Below is a small trained network, with its code and all its weights. Each question gives an input and a target symbol and asks what happens when units are switched off, that is, made to give their printed mean instead of their output.

import numpy as np


def w(rows, s, z=0):
    codes = np.array(rows[::2]) - 128.0
    scale = np.full(codes.shape[1], s)
    scale[-1] = z or s
    return codes * scale


def norm(h):
    return h / np.sqrt((h * h).mean(-1, keepdims=True) + 1e-5)


def f(y):
    return np.maximum(y, 0)


def softmax(a):
    e = np.exp(a - a.max(-1, keepdims=True))
    return e / e.sum(-1, keepdims=True)


def log_softmax(a):
    a = a - a.max(-1, keepdims=True)
    return a - np.log(np.exp(a).sum(-1, keepdims=True))


def net(x, mask):
    ids = ['ΓΩβηλπ'.index(c) for c in x.split()]
    T = len(ids)
    res = E[ids] + P[:T]
    r = norm(res)
    for j in range(3):
        rows = slice(2 * j, 2 * j + 2)
        q, k, v = (r @ M[0][rows].T for M in (Q, K, V))
        z = softmax(np.where(np.tri(T) > 0, q @ k.T / 2**0.5, -1e9)) @ v
        o = O[0][rows]
        res = res + np.where(mask[j], z, o[:, -1]) @ o[:, :-1]
    y = f(norm(res) @ A[0][:, :-1].T + A[0][:, -1])
    res = res + np.where(mask[3:11], y, B[0][:, -1]) @ B[0][:, :-1]
    return log_softmax(norm(res)[-1] @ U[:, :-1].T + U[:, -1])


Q, K, V, O, A, B = {}, {}, {}, {}, {}, {}
E = w([
[90,135,243,173,81,160,83],'Γ',
[188,91,208,123,103,225,138],'Ω',
[67,161,91,151,252,133,113],'β',
[107,153,40,161,81,120,165],'η',
[97,187,152,190,143,188,67],'λ',
[175,60,135,158,254,31,128],'π',
],0.014)
P = w([
[194,74,77,189,101,178,174],'0',
[21,13,153,118,89,127,30],'1',
[164,211,220,152,112,47,161],'2',
[227,104,85,189,152,185,198],'3',
[42,62,230,122,178,152,78],'4',
[186,217,191,148,91,66,159],'5',
[226,136,77,152,101,177,169],'6',
[74,96,207,102,163,222,76],'7',
[203,199,178,145,89,57,156],'8',
[208,139,67,142,62,180,178],'9',
[59,110,205,59,187,219,75],'10',
[202,190,179,144,85,42,164],'11',
[253,165,74,104,45,175,95],'12',
],0.0067)
Q[0] = w([
[128,81,118,117,183,154,72],'H0',
[88,116,65,163,79,125,177],'H0',
[174,123,197,3,110,194,31],'H1',
[85,96,197,151,200,182,111],'H1',
[178,116,91,112,2,70,155],'H2',
[185,55,104,197,140,116,86],'H2',
],0.0068)
K[0] = w([
[121,182,198,141,50,149,61],'H0',
[152,161,184,164,114,143,57],'H0',
[105,106,137,28,166,253,22],'H1',
[200,116,217,108,196,138,127],'H1',
[134,24,178,180,17,111,215],'H2',
[137,35,229,59,153,114,89],'H2',
],0.0048)
V[0] = w([
[202,125,226,107,201,99,61],'H0',
[175,1,76,225,117,62,92],'H0',
[222,164,142,140,151,105,180],'H1',
[93,61,209,109,92,140,125],'H1',
[189,204,78,97,68,88,201],'H2',
[116,129,65,196,6,172,184],'H2',
],0.0065)
O[0] = w([
[178,126,179,138,181,143,49,157],'H0',
[254,93,93,65,114,78,89,181],'H0',
[101,144,123,156,148,78,117,123],'H1',
[88,91,80,160,84,125,146,174],'H1',
[157,172,149,126,162,168,107,2],'H2',
[142,113,167,71,158,77,143,127],'H2',
],0.0091,0.0047)
A[0] = w([
[114,25,55,77,120,105,32,68],'N0',
[145,242,202,136,115,55,45,32],'N1',
[98,198,83,201,171,163,94,74],'N2',
[205,34,86,111,228,179,120,2],'N3',
[141,217,91,130,68,80,180,39],'N4',
[8,152,88,173,131,77,28,97],'N5',
[138,130,71,2,163,156,168,67],'N6',
[129,105,231,51,63,179,82,211],'N7',
],0.0069,0.0021)
B[0] = w([
[93,43,95,163,180,244,210,166],'N0',
[172,73,145,57,117,132,148,185],'N1',
[148,129,138,108,128,92,173,188],'N2',
[54,211,131,35,159,148,115,177],'N3',
[95,98,133,89,82,233,160,162],'N4',
[181,64,152,98,68,193,148,199],'N5',
[73,168,169,189,184,179,2,145],'N6',
[71,167,63,144,105,96,98,254],'N7',
],0.007,0.0065)
U = w([
[87,16,28,162,111,147,126,26],'Γ',
[99,81,217,29,156,207,153,215],'Ω',
[2,215,132,83,212,189,62,163],'β',
[115,196,41,68,90,70,223,110],'η',
[152,205,137,193,153,144,165,5],'λ',
[221,122,106,92,158,60,97,210],'π',
],0.0094,0.0018)

Each question gives the input, a string of symbols that net reads in full, and the target symbol t.
The units are the heads (2 rows each of Q, K, V and O) and the neurons (one row each of A and B). Each row of codes is followed by its name. A weight is (code - 128) times the scale printed after its matrix; where a second scale follows, it is the last column's (O, A, B and U).
mask holds one flag per unit, heads first, then neurons. A switched-off unit (its flag False) gives its mean, the last column of its rows in O or B, instead of its output. The means were averaged over made-up inputs and are rounded, as every weight is.
A unit's drop is (log p(t) with every unit on - log p(t) with that unit switched off) / (log p(t) with every unit on - log p(t) with every unit switched off).
The circuit of an input: a set's keep is (log p(t) with only the set's units on - log p(t) with every unit switched off) / (log p(t) with every unit on - log p(t) with every unit switched off). Starting from all 11 units, units are removed one at a time, each time the one whose removal leaves the highest keep (on an exact tie, the one counted first), for as long as the keep stays at least 0.8.
units of the circuit, in order: the units of the circuit, biggest drop first
top k neurons: the k neurons with the biggest drops, biggest first
heads that matter: for each layer, one digit per head in row order, 1 if its drop is at least 0.15 and else 0, layers parted by /
input λ Ω η λ Ω π η η Ω λ η η λ, target η: heads that matter => 101
input Γ π η, target π: units of the circuit, in order => H0, H1
input η Ω β Γ Γ λ Γ β, target Ω: units of the circuit, in order => N5
input λ Γ η π β λ Ω π Γ, target π: heads that matter => 100
input Ω λ β β Γ Ω, target λ: heads that matter => 100
input Ω Ω Γ η λ, target Γ: units of the circuit, in order => H1, H2
input π λ Ω π π Ω Γ Ω, target β: top 3 neurons => N7, N3, N5
input π Ω λ Γ β, target Γ: heads that matter => 001
input η Γ Ω λ η, target Ω: heads that matter => 111
input λ Γ η Γ Ω, target Γ: units of the circuit, in order => H1, N7
input Γ β λ η Ω, target Γ: heads that matter => 010
input Γ η Γ η Γ β, target η: units of the circuit, in order => N2, H0
input λ η π β Ω λ Ω π β, target π: heads that matter => 000
input π η Ω Γ λ, target Γ: heads that matter => 001
input π η Γ β Ω Γ Γ, target Γ: heads that matter => 010
input Γ β η π λ η, target π: heads that matter => 111
input Ω β Γ Γ, target Γ: heads that matter => 011
input λ β η η β β, target η: units of the circuit, in order => H0, N2
input λ Ω Ω π η β, target π: heads that matter => 010
input Γ Γ β β η λ λ, target λ: top neuron => N2
input η Ω Γ, target η: units of the circuit, in order => H0
input Ω η η π η, target β: top 3 neurons => N6, N5, N1
input Ω Ω π λ Γ λ η Ω, target β: units of the circuit, in order => N7, N5, N3
